Here is a tiny trained network, its code and every weight. The questions are about switching its units off for an input and a target symbol, where a switched-off unit gives its printed mean instead of its output.

import numpy as np


def w(rows, s, z=0):
    codes = np.array(rows[::2]) - 128.0
    scale = np.full(codes.shape[1], s)
    scale[-1] = z or s
    return codes * scale


def f(y):
    return y / 2 * (1 + np.tanh(0.7978845608 * (y + 0.044715 * y**3)))


def softmax(a):
    e = np.exp(a - a.max(-1, keepdims=True))
    return e / e.sum(-1, keepdims=True)


def log_softmax(a):
    a = a - a.max(-1, keepdims=True)
    return a - np.log(np.exp(a).sum(-1, keepdims=True))


def net(x, mask):
    ids = ['ΛΦΩβδζημστψ'.index(c) for c in x.split()]
    T = len(ids)
    res = E[ids] + P[:T]
    r = res
    for j in range(2):
        rows = slice(4 * j, 4 * j + 4)
        q, k, v = (r @ M[0][rows].T for M in (Q, K, V))
        z = softmax(np.where(np.tri(T) > 0, q @ k.T / 4**0.5, -1e9)) @ v
        o = O[0][rows]
        res = res + np.where(mask[j], z, o[:, -1]) @ o[:, :-1]
    y = f(res @ A[0][:, :-1].T + A[0][:, -1])
    res = res + np.where(mask[2:6], y, B[0][:, -1]) @ B[0][:, :-1]
    return log_softmax(res[-1] @ U[:, :-1].T + U[:, -1])


Q, K, V, O, A, B = {}, {}, {}, {}, {}, {}
E = w([
[254,129,110],'Λ',
[37,18,63],'Φ',
[254,125,36],'Ω',
[183,128,130],'β',
[125,36,243],'δ',
[131,201,181],'ζ',
[184,135,205],'η',
[176,122,137],'μ',
[53,144,233],'σ',
[208,201,100],'τ',
[45,210,74],'ψ',
],0.0099)
P = w([
[255,121,222],'0',
[203,109,204],'1',
[180,105,186],'2',
[162,114,173],'3',
[152,122,172],'4',
[175,134,182],'5',
],0.0022)
Q[0] = w([
[132,203,66],'h1',
[137,188,27],'h1',
[195,205,6],'h1',
[159,78,69],'h1',
[63,27,30],'h2',
[78,4,39],'h2',
[2,54,238],'h2',
[210,244,152],'h2',
],0.0096)
K[0] = w([
[192,210,98],'h1',
[202,185,77],'h1',
[191,191,49],'h1',
[139,66,30],'h1',
[231,138,199],'h2',
[239,118,198],'h2',
[100,115,250],'h2',
[51,145,14],'h2',
],0.011)
V[0] = w([
[119,103,51],'h1',
[126,127,39],'h1',
[60,55,215],'h1',
[107,63,71],'h1',
[208,219,17],'h2',
[182,32,154],'h2',
[208,31,130],'h2',
[2,29,56],'h2',
],0.0077)
O[0] = w([
[135,123,65,73],'h1',
[145,143,66,73],'h1',
[74,66,167,116],'h1',
[123,76,68,72],'h1',
[187,210,104,149],'h2',
[227,31,147,171],'h2',
[254,45,138,181],'h2',
[42,62,48,3],'h2',
],0.0079,0.004)
A[0] = w([
[198,138,254,96],'n1',
[223,23,100,227],'n2',
[177,65,251,135],'n3',
[40,239,121,255],'n4',
],0.0074,0.0084)
B[0] = w([
[44,238,113,241],'n1',
[147,83,10,245],'n2',
[5,151,64,239],'n3',
[207,7,254,187],'n4',
],0.0078,0.012)
U = w([
[154,180,55,85],'Λ',
[150,2,72,254],'Φ',
[237,110,64,28],'Ω',
[126,146,91,117],'β',
[38,82,94,32],'δ',
[117,163,200,110],'ζ',
[41,218,118,75],'η',
[118,142,86,140],'μ',
[54,74,186,73],'σ',
[233,198,155,85],'τ',
[203,37,210,198],'ψ',
],0.0087,0.0069)

Each question gives the input, a string of symbols that net reads in full, and the target symbol t.
The units are the heads (4 rows each of Q, K, V and O) and the neurons (one row each of A and B). Each row of codes is followed by its name. A weight is (code - 128) times the scale printed after its matrix; where a second scale follows, it is the last column's (O, A, B and U).
mask holds one flag per unit, heads first, then neurons. A switched-off unit (its flag False) gives its mean, the last column of its rows in O or B, instead of its output. The means were averaged over made-up inputs and are rounded, as every weight is.
A unit's drop is (log p(t) with every unit on - log p(t) with that unit switched off) / (log p(t) with every unit on - log p(t) with every unit switched off).
The circuit of an input: a set's keep is (log p(t) with only the set's units on - log p(t) with every unit switched off) / (log p(t) with every unit on - log p(t) with every unit switched off). Starting from all 6 units, units are removed one at a time, each time the one whose removal leaves the highest keep (on an exact tie, the one counted first), for as long as the keep stays at least 0.8.
units of the circuit, in order: the units of the circuit, biggest drop first
most important unit: the unit with the biggest drop
top k neurons: the k neurons with the biggest drops, biggest first
which heads matter: for each layer, one digit per head in row order, 1 if its drop is at least 0.15 and else 0, layers parted by /
drop of u: that unit's drop, to one decimal
input σ μ Λ, target Λ: most important unit	n4
input ψ η η, target ψ: units of the circuit, in order	h2, n4, n3
input μ ψ μ η Λ Λ, target ψ: units of the circuit, in order	h2, n4, n1, n3
input η ζ ψ τ σ, target σ: units of the circuit, in order	h1, h2, n4
input ζ τ Ω ζ, target ζ: units of the circuit, in order	n2, n4, h2
input Λ Φ η τ σ, target σ: units of the circuit, in order	h2, h1, n2
input ψ η η τ σ τ, target ψ: top 3 neurons	n4, n1, n3
input η η ζ ζ, target ζ: which heads matter	11
input Φ η Φ Λ δ, target δ: which heads matter	01
input τ η Φ μ, target Φ: which heads matter	01
input τ Λ η, target η: top 3 neurons	n1, n3, n4
input τ Φ τ η τ Λ, target Φ: top 2 neurons	n1, n2
input η η σ Ω, target Ω: units of the circuit, in order	h1, h2, n2
input τ τ ζ δ η δ, target δ: top 2 neurons	n3, n2
input η Λ Φ Λ ζ, target Φ: drop of h2	1.3
input η Ω Ω ψ σ μ, target ψ: drop of n1	0.4
input β β η Ω Φ η, target Φ: drop of h2	1.3
input η β η Φ Λ, target Φ: drop of h2	1.0
